Below is a small trained network, with its code and all its weights. Each question gives an input and a target symbol and asks what happens when units are switched off, that is, made to give their printed mean instead of their output.

import numpy as np


def w(rows, s, z=0):
    codes = np.array(rows[::2]) - 128.0
    scale = np.full(codes.shape[1], s)
    scale[-1] = z or s
    return codes * scale


def norm(h):
    return h / np.sqrt((h * h).mean(-1, keepdims=True) + 1e-5)


def f(y):
    return np.maximum(y, 0)


def softmax(a):
    e = np.exp(a - a.max(-1, keepdims=True))
    return e / e.sum(-1, keepdims=True)


def log_softmax(a):
    a = a - a.max(-1, keepdims=True)
    return a - np.log(np.exp(a).sum(-1, keepdims=True))


def net(x, mask):
    ids = ['αγδεζλμξπω'.index(c) for c in x.split()]
    T = len(ids)
    res = E[ids] + P[:T]
    r = norm(res)
    for j in range(2):
        rows = slice(2 * j, 2 * j + 2)
        q, k, v = (r @ M[0][rows].T for M in (Q, K, V))
        z = softmax(np.where(np.tri(T) > 0, q @ k.T / 2**0.5, -1e9)) @ v
        o = O[0][rows]
        res = res + np.where(mask[j], z, o[:, -1]) @ o[:, :-1]
    y = f(norm(res) @ A[0][:, :-1].T + A[0][:, -1])
    res = res + np.where(mask[2:10], y, B[0][:, -1]) @ B[0][:, :-1]
    return log_softmax(norm(res)[-1] @ U[:, :-1].T + U[:, -1])


Q, K, V, O, A, B = {}, {}, {}, {}, {}, {}
E = w([
[174,116,66,108],'α',
[167,125,88,80],'γ',
[191,108,93,99],'δ',
[127,164,144,86],'ε',
[183,234,248,162],'ζ',
[171,113,98,108],'λ',
[202,121,90,142],'μ',
[190,87,185,117],'ξ',
[88,156,97,162],'π',
[186,96,105,200],'ω',
],0.015)
P = w([
[97,207,158,132],'0',
[151,203,170,229],'1',
[251,183,130,90],'2',
[77,154,132,122],'3',
[155,125,110,255],'4',
[238,120,93,70],'5',
[69,119,115,109],'6',
[161,46,66,223],'7',
[235,114,78,69],'8',
],0.01)
Q[0] = w([
[162,89,156,2],'h0',
[104,131,107,124],'h0',
[86,121,129,139],'h1',
[117,95,180,88],'h1',
],0.024)
K[0] = w([
[53,4,117,130],'h0',
[161,130,101,62],'h0',
[179,149,180,114],'h1',
[99,67,239,163],'h1',
],0.015)
V[0] = w([
[8,154,123,208],'h0',
[128,2,181,136],'h0',
[139,160,116,47],'h1',
[134,38,130,93],'h1',
],0.0064)
O[0] = w([
[77,238,109,184,57],'h0',
[204,174,255,149,3],'h0',
[131,29,229,100,184],'h1',
[41,165,43,137,49],'h1',
],0.0074,0.0044)
A[0] = w([
[94,136,113,73,50],'n0',
[168,150,149,101,170],'n1',
[151,78,127,247,138],'n2',
[115,182,163,87,47],'n3',
[72,158,140,56,2],'n4',
[161,95,169,139,197],'n5',
[130,123,86,178,190],'n6',
[81,86,135,86,141],'n7',
],0.015,0.0065)
B[0] = w([
[136,139,158,65,153],'n0',
[105,110,101,147,230],'n1',
[194,73,115,248,245],'n2',
[187,100,124,105,155],'n3',
[194,48,133,158,154],'n4',
[95,144,129,136,255],'n5',
[138,180,175,153,224],'n6',
[135,173,133,174,196],'n7',
],0.016,0.0066)
U = w([
[178,252,39,154,40],'α',
[81,24,99,114,142],'γ',
[234,61,238,83,62],'δ',
[161,142,127,136,145],'ε',
[25,89,59,149,126],'ζ',
[35,220,131,151,182],'λ',
[59,72,225,113,192],'μ',
[89,122,105,76,254],'ξ',
[198,162,101,161,74],'π',
[149,187,209,94,164],'ω',
],0.014,0.0075)

Each question gives the input, a string of symbols that net reads in full, and the target symbol t.
The units are the heads (2 rows each of Q, K, V and O) and the neurons (one row each of A and B). Each row of codes is followed by its name. A weight is (code - 128) times the scale printed after its matrix; where a second scale follows, it is the last column's (O, A, B and U).
mask holds one flag per unit, heads first, then neurons. A switched-off unit (its flag False) gives its mean, the last column of its rows in O or B, instead of its output. The means were averaged over made-up inputs and are rounded, as every weight is.
A unit's drop is (log p(t) with every unit on - log p(t) with that unit switched off) / (log p(t) with every unit on - log p(t) with every unit switched off).
The circuit of an input: a set's keep is (log p(t) with only the set's units on - log p(t) with every unit switched off) / (log p(t) with every unit on - log p(t) with every unit switched off). Starting from all 10 units, units are removed one at a time, each time the one whose removal leaves the highest keep (on an exact tie, the one counted first), for as long as the keep stays at least 0.8.
circuit, biggest first: the units of the circuit, biggest drop first
unit that matters most: the unit with the biggest drop
k most important neurons: the k neurons with the biggest drops, biggest first
which heads matter: for each layer, one digit per head in row order, 1 if its drop is at least 0.15 and else 0, layers parted by /
input π π ξ ε μ ζ δ ε γ, target ξ: circuit, biggest first => n2, n6
input ξ ξ δ μ ξ γ π λ λ, target α: circuit, biggest first => h0, n2
input π δ ξ ε π ξ ε α π, target α: which heads matter => 00
input ω α ε γ δ ε ω ξ ξ, target π: 2 most important neurons => n1, n6
input γ ε ε ξ π ω π, target λ: circuit, biggest first => n7, n2
input α ζ π δ, target γ: circuit, biggest first => n6, n2
input ξ ε ζ ξ, target μ: 3 most important neurons => n5, n2, n6
input π ε γ ξ, target μ: circuit, biggest first => n2, n5
input γ α π, target α: most important neuron => n2
input α α ε α, target α: 3 most important neurons => n7, n2, n1
input ε ω ε α, target α: 4 most important neurons => n7, n2, n5, n1
input ε ε ε ε γ ξ γ γ λ, target γ: which heads matter => 10
input ξ π ε δ ε ε ε π ξ, target α: which heads matter => 11
input π ε ε δ ε ε, target ξ: which heads matter => 00
input ξ π ξ, target α: unit that matters most => h0
input ε μ ε ω π π ε π δ, target α: circuit, biggest first => h0, n2, h1
input π ε π α ξ γ λ, target ζ: which heads matter => 10
input π ε γ, target α: which heads matter => 10
input π ε λ, target α: which heads matter => 10
input π λ γ δ π ε ε, target δ: which heads matter => 00
input ε ε α λ, target ζ: which heads matter => 11
input γ ζ π π π ζ, target α: which heads matter => 10
input δ μ π δ δ γ π μ ε, target α: circuit, biggest first => h0
input δ ε ξ π π δ, target α: which heads matter => 10
input γ ξ μ μ π ε, target α: which heads matter => 11
input ε ε γ, target ξ: 3 most important neurons => n2, n6, n4
